Below is a small trained network, with its code and all its weights. Each question gives an input and a class and asks what happens when units are switched off, that is, made to give their printed mean instead of their output.

import numpy as np


def w(rows, s, z=0):
    codes = np.array(rows[::2]) - 128.0
    scale = np.full(codes.shape[1], s)
    scale[-1] = z or s
    return codes * scale


def norm(h):
    return h / np.sqrt((h * h).mean(-1, keepdims=True) + 1e-5)


def f(y):
    return np.maximum(y, 0)


def log_softmax(a):
    a = a - a.max(-1, keepdims=True)
    return a - np.log(np.exp(a).sum(-1, keepdims=True))


def net(x, mask):
    res = np.array(x, float).reshape(1, 6) / 4 @ E
    u = 0
    for l in range(4):
        y = f(norm(res) @ A[l][:, :-1].T + A[l][:, -1])
        res = res + np.where(mask[u : u + 9], y, B[l][:, -1]) @ B[l][:, :-1]
        u += 9
    return log_softmax(norm(res)[-1] @ U[:, :-1].T + U[:, -1])


A, B = {}, {}
E = w([
[155,103,206,120,142,195,166,117,85],'x0',
[165,59,62,71,226,158,112,166,114],'x1',
[164,236,179,37,182,88,109,182,202],'x2',
[151,60,197,190,87,156,127,170,241],'x3',
[210,175,143,97,54,195,158,104,120],'x4',
[186,254,188,191,143,201,192,155,75],'x5',
],0.001)
A[0] = w([
[64,217,68,89,93,3,141,92,157,33],'L0N1',
[217,133,91,175,133,218,104,137,77,86],'L0N2',
[104,199,102,145,153,120,207,70,27,141],'L0N3',
[95,54,93,128,153,116,136,108,111,78],'L0N4',
[45,91,160,50,146,95,93,155,153,62],'L0N5',
[62,60,64,136,119,98,105,61,101,63],'L0N6',
[119,151,92,84,209,101,162,123,95,79],'L0N7',
[103,139,80,152,114,102,112,130,152,70],'L0N8',
[97,57,173,172,70,127,179,132,140,3],'L0N9',
],0.0018,0.0013)
B[0] = w([
[96,149,74,216,83,158,65,149,111,196],'L0N1',
[182,142,78,185,150,173,198,139,144,205],'L0N2',
[93,170,111,54,182,111,115,201,60,247],'L0N3',
[165,234,176,104,115,136,99,128,148,188],'L0N4',
[251,115,90,132,143,126,135,101,131,180],'L0N5',
[184,224,169,156,106,108,159,172,145,219],'L0N6',
[115,87,192,162,168,159,63,144,98,182],'L0N7',
[135,144,124,163,114,70,123,125,131,150],'L0N8',
[96,116,194,197,138,200,57,95,113,158],'L0N9',
],0.002,0.0014)
A[1] = w([
[103,4,101,131,134,101,85,118,98,79],'L1N1',
[134,147,77,137,88,132,105,121,183,89],'L1N2',
[98,83,70,74,109,96,78,84,76,26],'L1N3',
[116,82,76,57,37,126,122,73,138,42],'L1N4',
[107,57,195,171,83,155,151,144,178,79],'L1N5',
[195,246,200,107,111,150,137,137,165,128],'L1N6',
[96,51,222,197,85,174,170,90,140,67],'L1N7',
[102,9,212,183,46,199,186,57,185,7],'L1N8',
[131,93,77,64,40,162,128,99,85,106],'L1N9',
],0.0022,0.0013)
B[1] = w([
[177,231,149,86,118,89,133,107,131,192],'L1N1',
[123,88,126,146,96,109,136,108,124,167],'L1N2',
[196,206,189,132,103,116,125,86,148,179],'L1N3',
[176,152,212,136,118,90,200,93,103,166],'L1N4',
[180,127,138,182,155,124,27,124,49,192],'L1N5',
[61,226,193,135,9,74,200,98,110,252],'L1N6',
[191,86,177,192,95,160,43,129,140,197],'L1N7',
[136,137,199,245,169,166,3,153,100,206],'L1N8',
[207,166,160,130,182,115,192,87,147,182],'L1N9',
],0.0023,0.0017)
A[2] = w([
[144,125,115,45,204,105,83,142,133,28],'L2N1',
[183,63,159,107,145,178,173,121,122,181],'L2N2',
[45,115,168,139,156,131,139,127,98,51],'L2N3',
[134,141,147,153,66,134,179,59,113,126],'L2N4',
[180,61,167,100,176,136,170,185,211,113],'L2N5',
[29,117,173,187,39,139,182,92,82,187],'L2N6',
[150,131,175,125,137,251,170,134,63,190],'L2N7',
[135,169,164,71,117,139,144,169,212,2],'L2N8',
[101,187,124,68,171,143,209,131,72,63],'L2N9',
],0.0026,0.00084)
B[2] = w([
[134,24,152,108,165,175,43,88,134,183],'L2N1',
[99,177,49,166,142,109,91,155,116,183],'L2N2',
[126,127,162,56,142,188,125,128,132,145],'L2N3',
[160,126,138,63,182,114,135,176,149,206],'L2N4',
[74,129,62,74,154,122,101,105,1,184],'L2N5',
[181,75,116,17,233,143,96,163,163,229],'L2N6',
[85,132,90,165,112,107,172,144,217,255],'L2N7',
[64,142,227,134,147,168,214,183,50,173],'L2N8',
[75,35,185,178,64,118,104,164,185,219],'L2N9',
],0.0024,0.0021)
A[3] = w([
[121,198,168,197,163,161,244,178,145,41],'L3N1',
[168,89,22,149,173,233,186,185,145,54],'L3N2',
[148,111,70,161,60,45,98,37,220,85],'L3N3',
[115,221,189,125,117,157,184,147,200,2],'L3N4',
[75,151,187,108,112,58,80,115,242,140],'L3N5',
[117,237,98,143,91,119,114,96,88,110],'L3N6',
[109,66,84,170,179,89,103,115,108,114],'L3N7',
[108,143,216,133,195,142,139,196,111,108],'L3N8',
[182,160,199,103,93,105,253,83,114,70],'L3N9',
],0.0026,0.00087)
B[3] = w([
[217,97,102,63,111,83,134,80,162,253],'L3N1',
[84,147,97,201,137,131,194,7,120,199],'L3N2',
[66,119,145,128,96,189,201,251,175,191],'L3N3',
[209,168,152,60,85,25,154,137,59,224],'L3N4',
[141,89,40,163,97,167,194,116,101,218],'L3N5',
[127,136,188,139,128,75,102,116,54,183],'L3N6',
[169,154,131,63,77,130,115,121,171,194],'L3N7',
[96,133,162,107,107,191,173,96,144,240],'L3N8',
[196,144,176,74,116,126,204,149,209,214],'L3N9',
],0.0029,0.0023)
U = w([
[119,114,30,196,167,169,216,33,115,133],'0',
[67,77,36,153,42,92,137,219,197,129],'1',
[147,60,84,33,202,109,4,113,125,148],'2',
[15,114,184,78,192,192,149,144,90,109],'3',
[203,177,197,58,74,95,248,133,142,176],'4',
[100,118,123,152,132,115,121,113,126,3],'5',
[61,192,94,131,98,39,88,145,40,116],'6',
[163,80,205,255,97,186,51,132,146,165],'7',
],0.0075,0.0054)

Each question gives the input, the list of numbers given to net, and the class t.
The units are the neurons (one row each of A and B). Each row of codes is followed by its name. A weight is (code - 128) times the scale printed after its matrix; where a second scale follows, it is the last column's (A, B and U).
mask holds one flag per neuron, layer by layer. A switched-off neuron (its flag False) gives its mean, the last column of its row in B, instead of its output. The means were averaged over made-up inputs and are rounded, as every weight is.
A unit's drop is (log p(t) with every unit on - log p(t) with that unit switched off) / (log p(t) with every unit on - log p(t) with every unit switched off).
The circuit of an input: a set's keep is (log p(t) with only the set's units on - log p(t) with every unit switched off) / (log p(t) with every unit on - log p(t) with every unit switched off). Starting from the 12 units with the biggest drops (on a tie, the unit counted first), units are removed one at a time, each time the one whose removal leaves the highest keep (on an exact tie, the one counted first), for as long as the keep stays at least 0.8.
circuit, biggest first: the units of the circuit, biggest drop first
most important unit: the unit with the biggest drop
top k neurons: the k neurons with the biggest drops, biggest first
k most important neurons of layer l: the k neurons of layer l with the biggest drops, biggest first
drop when u is switched off: that unit's drop, to one decimal
input [2,-6,4,6,-4,-8], class 7: 3 most important neurons of layer 1 => [L1N8; L1N5; L1N7]
input [-3,-6,7,7,-6,-3], class 1: most important unit => L3N5
input [1,8,-5,7,8,-6], class 7: circuit, biggest first => [L1N8; L3N1]
input [2,7,-6,2,7,-7], class 0: circuit, biggest first => [L2N2; L3N2]
input [-3,1,2,1,-2,-7], class 1: circuit, biggest first => [L3N3; L3N5]
input [-3,3,-3,-2,-8,-6], class 1: circuit, biggest first => [L3N3; L2N6; L0N6]
input [7,-2,-4,-7,-6,-4], class 3: circuit, biggest first => [L3N1; L2N3]
input [7,-5,-2,1,-2,3], class 7: top 2 neurons => [L1N7; L1N8]
input [-2,-7,8,-4,-2,-8], class 1: circuit, biggest first => [L3N3; L3N5; L0N1]
input [-2,-7,1,-4,2,-7], class 1: circuit, biggest first => [L0N1; L3N3]
input [7,-1,-5,4,4,3], class 7: top 2 neurons => [L1N8; L1N7]
input [4,6,6,-7,-2,1], class 2: 2 most important neurons of layer 2 => [L2N1; L2N8]
input [3,6,1,7,0,1], class 7: top 2 neurons => [L0N3; L1N8]
input [2,5,-5,-2,-1,-5], class 4: most important unit => L1N1
input [7,-1,8,-5,2,-7], class 3: 3 most important neurons of layer 2 => [L2N1; L2N7; L2N8]
input [8,2,-1,-1,-8,6], class 0: top 2 neurons => [L1N6; L3N2]
input [5,-7,-4,-2,-7,1], class 3: top 2 neurons => [L0N3; L2N6]
input [-6,6,3,6,-8,4], class 2: top 2 neurons => [L2N5; L1N6]
input [-1,-8,-1,-5,-1,-2], class 6: top 2 neurons => [L0N1; L3N1]
input [-3,-7,0,-2,1,-3], class 1: most important unit => L0N1
input [2,0,-1,2,8,-7], class 7: top 2 neurons => [L1N8; L0N3]
input [-1,7,2,5,0,-2], class 2: drop when L1N8 is switched off => 0.0
input [-4,8,3,-6,2,2], class 2: drop when L2N8 is switched off => 0.1
input [-6,8,-2,-3,6,3], class 0: drop when L3N2 is switched off => 0.2
